Here is a tiny trained network, its code and every weight. The questions are about switching its units off for an input and a class, where a switched-off unit gives its printed mean instead of its output.

import numpy as np


def w(rows, s, z=0):
    codes = np.array(rows[::2]) - 128.0
    scale = np.full(codes.shape[1], s)
    scale[-1] = z or s
    return codes * scale


def norm(h):
    return h / np.sqrt((h * h).mean(-1, keepdims=True) + 1e-5)


def f(y):
    return np.maximum(y, 0)


def log_softmax(a):
    a = a - a.max(-1, keepdims=True)
    return a - np.log(np.exp(a).sum(-1, keepdims=True))


def net(x, mask):
    res = np.array(x, float).reshape(1, 8) / 4 @ E
    u = 0
    for l in range(2):
        y = f(norm(res) @ A[l][:, :-1].T + A[l][:, -1])
        res = res + np.where(mask[u : u + 10], y, B[l][:, -1]) @ B[l][:, :-1]
        u += 10
    return log_softmax(norm(res)[-1] @ U[:, :-1].T + U[:, -1])


A, B = {}, {}
E = w([
[152,111,148,116],'x0',
[128,119,254,38],'x1',
[166,66,193,250],'x2',
[163,82,105,64],'x3',
[18,145,154,70],'x4',
[69,125,99,152],'x5',
[124,212,157,185],'x6',
[139,62,103,74],'x7',
],0.0059)
A[0] = w([
[141,151,135,53,214],'0.n1',
[102,167,117,161,102],'0.n2',
[92,250,177,109,138],'0.n3',
[180,143,82,157,148],'0.n4',
[143,202,86,141,114],'0.n5',
[53,130,111,136,62],'0.n6',
[126,151,52,121,96],'0.n7',
[143,168,173,151,175],'0.n8',
[179,149,109,103,201],'0.n9',
[123,93,28,53,252],'0.n10',
],0.011,0.0021)
B[0] = w([
[10,57,225,94,225],'0.n1',
[184,160,120,63,169],'0.n2',
[78,128,71,40,237],'0.n3',
[176,156,41,159,189],'0.n4',
[94,127,254,199,183],'0.n5',
[105,106,207,98,165],'0.n6',
[18,84,134,127,179],'0.n7',
[80,14,108,188,192],'0.n8',
[66,92,165,160,182],'0.n9',
[65,184,162,213,255],'0.n10',
],0.0057,0.006)
A[1] = w([
[117,159,101,130,220],'1.n1',
[247,135,154,139,160],'1.n2',
[103,95,124,47,19],'1.n3',
[170,130,98,162,172],'1.n4',
[142,144,156,69,124],'1.n5',
[117,165,145,56,62],'1.n6',
[160,143,152,111,125],'1.n7',
[159,102,83,155,200],'1.n8',
[113,66,127,141,2],'1.n9',
[54,147,85,176,216],'1.n10',
],0.014,0.0013)
B[1] = w([
[107,102,242,39,153],'1.n1',
[165,165,108,65,163],'1.n2',
[142,178,106,104,207],'1.n3',
[133,140,70,161,167],'1.n4',
[46,182,120,148,166],'1.n5',
[105,135,67,129,184],'1.n6',
[76,29,196,78,132],'1.n7',
[139,160,31,177,168],'1.n8',
[157,113,128,57,172],'1.n9',
[254,58,173,103,255],'1.n10',
],0.0089,0.0081)
U = w([
[247,69,81,163,107],'0',
[103,89,119,148,21],'1',
[137,147,1,190,253],'2',
],0.009,0.0011)

Each question gives the input, the list of numbers given to net, and the class t.
The units are the neurons (one row each of A and B). Each row of codes is followed by its name. A weight is (code - 128) times the scale printed after its matrix; where a second scale follows, it is the last column's (A, B and U).
mask holds one flag per neuron, layer by layer. A switched-off neuron (its flag False) gives its mean, the last column of its row in B, instead of its output. The means were averaged over made-up inputs and are rounded, as every weight is.
A unit's drop is (log p(t) with every unit on - log p(t) with that unit switched off) / (log p(t) with every unit on - log p(t) with every unit switched off).
The circuit of an input: a set's keep is (log p(t) with only the set's units on - log p(t) with every unit switched off) / (log p(t) with every unit on - log p(t) with every unit switched off). Starting from the 12 units with the biggest drops (on a tie, the unit counted first), units are removed one at a time, each time the one whose removal leaves the highest keep (on an exact tie, the one counted first), for as long as the keep stays at least 0.8.
circuit, biggest first: the units of the circuit, biggest drop first
top k neurons: the k neurons with the biggest drops, biggest first
top k neurons in layer l: the k neurons of layer l with the biggest drops, biggest first
drop of u: that unit's drop, to one decimal
input [-8,-2,-1,-5,-2,1,3,-3], class 0: circuit, biggest first : (1.n10)
input [3,-4,7,-2,5,4,8,-4], class 0: circuit, biggest first : (1.n10, 0.n10)
input [-2,-1,7,7,-6,3,0,2], class 2: circuit, biggest first : (1.n10, 1.n8)
input [-6,-8,-6,0,1,6,-1,-8], class 1: top 3 neurons : (1.n1, 0.n7, 0.n5)
input [-4,-8,-8,-1,2,3,-6,3], class 1: top 3 neurons : (0.n10, 0.n7, 1.n1)
input [0,4,2,-1,-2,6,0,-7], class 0: top 2 neurons in layer 0 : (0.n1, 0.n8)
input [-8,-8,-3,8,8,2,7,-5], class 1: top 2 neurons in layer 0 : (0.n5, 0.n7)
input [5,-7,-7,1,4,-1,3,6], class 1: top 2 neurons : (0.n10, 0.n7)
input [5,-4,-4,-4,0,8,6,3], class 0: top 2 neurons in layer 1 : (1.n10, 1.n5)
input [-3,-2,5,6,3,3,-3,-5], class 0: drop of 0.n1 : 0.2
input [-4,-7,1,-2,3,4,-5,3], class 0: drop of 1.n10 : 0.9
input [-5,-2,3,3,-7,-3,-4,0], class 2: drop of 1.n10 : 0.2
input [-2,-1,2,-2,2,4,2,-3], class 0: drop of 0.n9 : 0.0
input [6,-2,4,-4,2,4,-4,-1], class 0: top neuron : (0.n1)
